Here is a tiny trained network, its code and every weight. The questions are about switching its units off for an input and a class, where a switched-off unit gives its printed mean instead of its output.

import numpy as np


def w(rows, s, z=0):
    codes = np.array(rows[::2]) - 128.0
    scale = np.full(codes.shape[1], s)
    scale[-1] = z or s
    return codes * scale


def norm(h):
    return h / np.sqrt((h * h).mean(-1, keepdims=True) + 1e-5)


def f(y):
    return y / 2 * (1 + np.tanh(0.7978845608 * (y + 0.044715 * y**3)))


def log_softmax(a):
    a = a - a.max(-1, keepdims=True)
    return a - np.log(np.exp(a).sum(-1, keepdims=True))


def net(x, mask):
    res = np.array(x, float).reshape(1, 6) / 4 @ E
    u = 0
    for l in range(2):
        y = f(norm(res) @ A[l][:, :-1].T + A[l][:, -1])
        res = res + np.where(mask[u : u + 14], y, B[l][:, -1]) @ B[l][:, :-1]
        u += 14
    return log_softmax(norm(res)[-1] @ U[:, :-1].T + U[:, -1])


A, B = {}, {}
E = w([
[145,12,53,232,127,30,143,61],'x0',
[119,214,3,80,2,152,179,183],'x1',
[59,19,201,116,85,135,182,236],'x2',
[135,123,121,134,133,142,135,126],'x3',
[123,134,134,122,124,116,123,128],'x4',
[120,129,128,96,131,108,136,117],'x5',
],0.0053)
A[0] = w([
[174,134,177,152,254,114,73,92,166],'0.n1',
[124,245,169,89,184,169,89,183,122],'0.n2',
[78,69,174,152,77,108,188,159,47],'0.n3',
[146,147,154,121,232,98,69,93,119],'0.n4',
[99,91,130,115,141,132,162,176,77],'0.n5',
[155,208,70,160,122,107,78,31,44],'0.n6',
[133,206,131,136,159,196,91,80,124],'0.n7',
[142,201,130,72,142,137,98,133,182],'0.n8',
[107,170,221,61,145,201,159,209,94],'0.n9',
[85,91,135,130,157,156,88,154,3],'0.n10',
[155,172,152,77,152,194,123,92,76],'0.n11',
[76,58,243,142,223,142,124,111,100],'0.n12',
[86,152,172,98,181,120,96,127,86],'0.n13',
[160,105,221,95,152,186,78,112,114],'0.n14',
],0.0084,0.0037)
B[0] = w([
[27,159,152,159,121,141,170,115,253],'0.n1',
[69,151,121,135,204,84,157,143,227],'0.n2',
[109,150,131,159,187,123,184,166,183],'0.n3',
[84,123,166,190,102,100,158,123,211],'0.n4',
[83,140,154,161,113,162,136,112,148],'0.n5',
[178,107,141,93,96,147,108,104,203],'0.n6',
[138,154,146,104,159,76,167,148,192],'0.n7',
[157,146,124,191,142,175,129,191,195],'0.n8',
[158,96,131,100,57,181,56,51,234],'0.n9',
[157,130,132,40,139,106,127,143,124],'0.n10',
[119,130,134,154,147,67,177,180,170],'0.n11',
[236,120,88,94,169,117,70,133,240],'0.n12',
[169,113,153,161,124,133,195,118,155],'0.n13',
[145,119,140,129,58,95,255,112,190],'0.n14',
],0.0092,0.0078)
A[1] = w([
[166,148,68,92,56,100,70,89,20],'1.n1',
[101,146,109,103,65,180,57,123,105],'1.n2',
[169,133,97,173,111,73,70,77,84],'1.n3',
[1,87,99,111,80,150,151,166,118],'1.n4',
[49,131,150,154,121,120,91,48,2],'1.n5',
[206,125,200,64,121,131,116,119,24],'1.n6',
[115,62,178,175,142,73,102,75,136],'1.n7',
[137,82,93,101,241,87,99,161,57],'1.n8',
[150,156,127,141,187,145,174,102,144],'1.n9',
[151,187,114,127,173,103,100,187,51],'1.n10',
[129,150,84,117,146,116,123,211,137],'1.n11',
[105,56,97,148,132,68,138,193,136],'1.n12',
[91,174,91,162,89,70,176,239,103],'1.n13',
[112,166,150,112,83,106,163,91,131],'1.n14',
],0.011,0.0054)
B[1] = w([
[187,123,206,224,111,25,106,255,164],'1.n1',
[85,117,172,107,41,100,98,221,193],'1.n2',
[118,120,118,178,55,105,191,172,179],'1.n3',
[16,199,203,134,110,144,167,127,212],'1.n4',
[61,46,17,161,111,193,66,34,157],'1.n5',
[178,56,42,105,82,168,184,16,151],'1.n6',
[124,144,67,39,118,215,46,132,253],'1.n7',
[127,81,230,73,153,90,14,207,168],'1.n8',
[60,142,79,126,83,81,104,189,205],'1.n9',
[184,183,33,36,111,196,50,127,147],'1.n10',
[131,108,67,56,199,145,73,66,172],'1.n11',
[157,171,221,157,193,70,164,118,198],'1.n12',
[187,111,94,150,202,142,181,40,249],'1.n13',
[121,67,116,173,178,160,66,133,187],'1.n14',
],0.0073,0.0068)
U = w([
[59,205,200,196,213,60,236,94,173],'0',
[227,28,169,25,65,196,181,34,86],'1',
[53,68,45,189,109,153,29,38,139],'2',
[176,53,202,65,229,63,17,179,141],'3',
[197,252,24,25,186,174,81,161,117],'4',
[45,198,202,53,27,208,119,214,152],'5',
[220,138,105,213,27,18,99,244,2],'6',
],0.012,0.004)

Each question gives the input, the list of numbers given to net, and the class t.
The units are the neurons (one row each of A and B). Each row of codes is followed by its name. A weight is (code - 128) times the scale printed after its matrix; where a second scale follows, it is the last column's (A, B and U).
mask holds one flag per neuron, layer by layer. A switched-off neuron (its flag False) gives its mean, the last column of its row in B, instead of its output. The means were averaged over made-up inputs and are rounded, as every weight is.
A unit's drop is (log p(t) with every unit on - log p(t) with that unit switched off) / (log p(t) with every unit on - log p(t) with every unit switched off).
The circuit of an input: a set's keep is (log p(t) with only the set's units on - log p(t) with every unit switched off) / (log p(t) with every unit on - log p(t) with every unit switched off). Starting from the 12 units with the biggest drops (on a tie, the unit counted first), units are removed one at a time, each time the one whose removal leaves the highest keep (on an exact tie, the one counted first), for as long as the keep stays at least 0.8.
units of the circuit, in order: the units of the circuit, biggest drop first
unit that matters most: the unit with the biggest drop
k most important neurons: the k neurons with the biggest drops, biggest first
k most important neurons of layer l: the k neurons of layer l with the biggest drops, biggest first
input [-7,0,-1,1,1,-5], class 0: units of the circuit, in order	[1.n7]
input [4,-7,0,-7,5,6], class 2: 4 most important neurons	[0.n1, 0.n4, 0.n7, 1.n7]
input [0,-6,6,3,-8,7], class 1: units of the circuit, in order	[1.n6, 0.n12, 0.n14]
input [6,0,4,4,8,0], class 3: 3 most important neurons	[0.n1, 0.n14, 1.n8]
input [8,1,-7,1,6,-4], class 6: units of the circuit, in order	[1.n1, 0.n6]
input [-4,0,4,-5,4,4], class 1: units of the circuit, in order	[0.n1, 1.n6]
input [2,6,-1,2,-3,1], class 6: 3 most important neurons	[0.n1, 1.n1, 0.n2]
input [-6,0,7,-7,-3,0], class 1: 2 most important neurons	[0.n9, 0.n1]
input [0,-1,5,3,-6,-5], class 1: 2 most important neurons	[0.n2, 1.n6]
input [2,-8,-1,8,-8,0], class 2: 2 most important neurons	[0.n1, 1.n7]
input [0,1,-3,6,0,1], class 4: 2 most important neurons of layer 0	[0.n9, 0.n14]
input [1,3,-8,5,3,6], class 6: 2 most important neurons	[0.n6, 1.n1]
input [1,6,1,0,-1,4], class 0: 2 most important neurons of layer 1	[1.n13, 1.n4]
input [2,-3,3,-2,2,-3], class 3: units of the circuit, in order	[0.n12]
input [2,0,8,1,8,1], class 3: 3 most important neurons of layer 0	[0.n1, 0.n12, 0.n14]
input [-8,-4,0,4,6,0], class 0: 2 most important neurons	[0.n2, 0.n14]
input [1,-5,-6,-7,3,6], class 2: 3 most important neurons	[1.n5, 0.n6, 1.n7]
input [1,8,8,8,2,-7], class 0: 4 most important neurons	[0.n3, 1.n13, 0.n6, 1.n7]
input [-8,8,0,5,-8,-7], class 4: 3 most important neurons of layer 0	[0.n2, 0.n1, 0.n8]
input [1,0,-4,-1,5,5], class 2: 2 most important neurons	[0.n12, 0.n6]
input [1,5,-1,-4,6,7], class 6: 3 most important neurons	[0.n2, 0.n1, 0.n3]
input [-3,-8,2,5,4,-6], class 1: 2 most important neurons of layer 0	[0.n12, 0.n14]
input [-2,-7,2,1,1,1], class 1: unit that matters most	0.n12
input [-5,1,0,8,-4,-2], class 4: 2 most important neurons of layer 0	[0.n1, 0.n8]
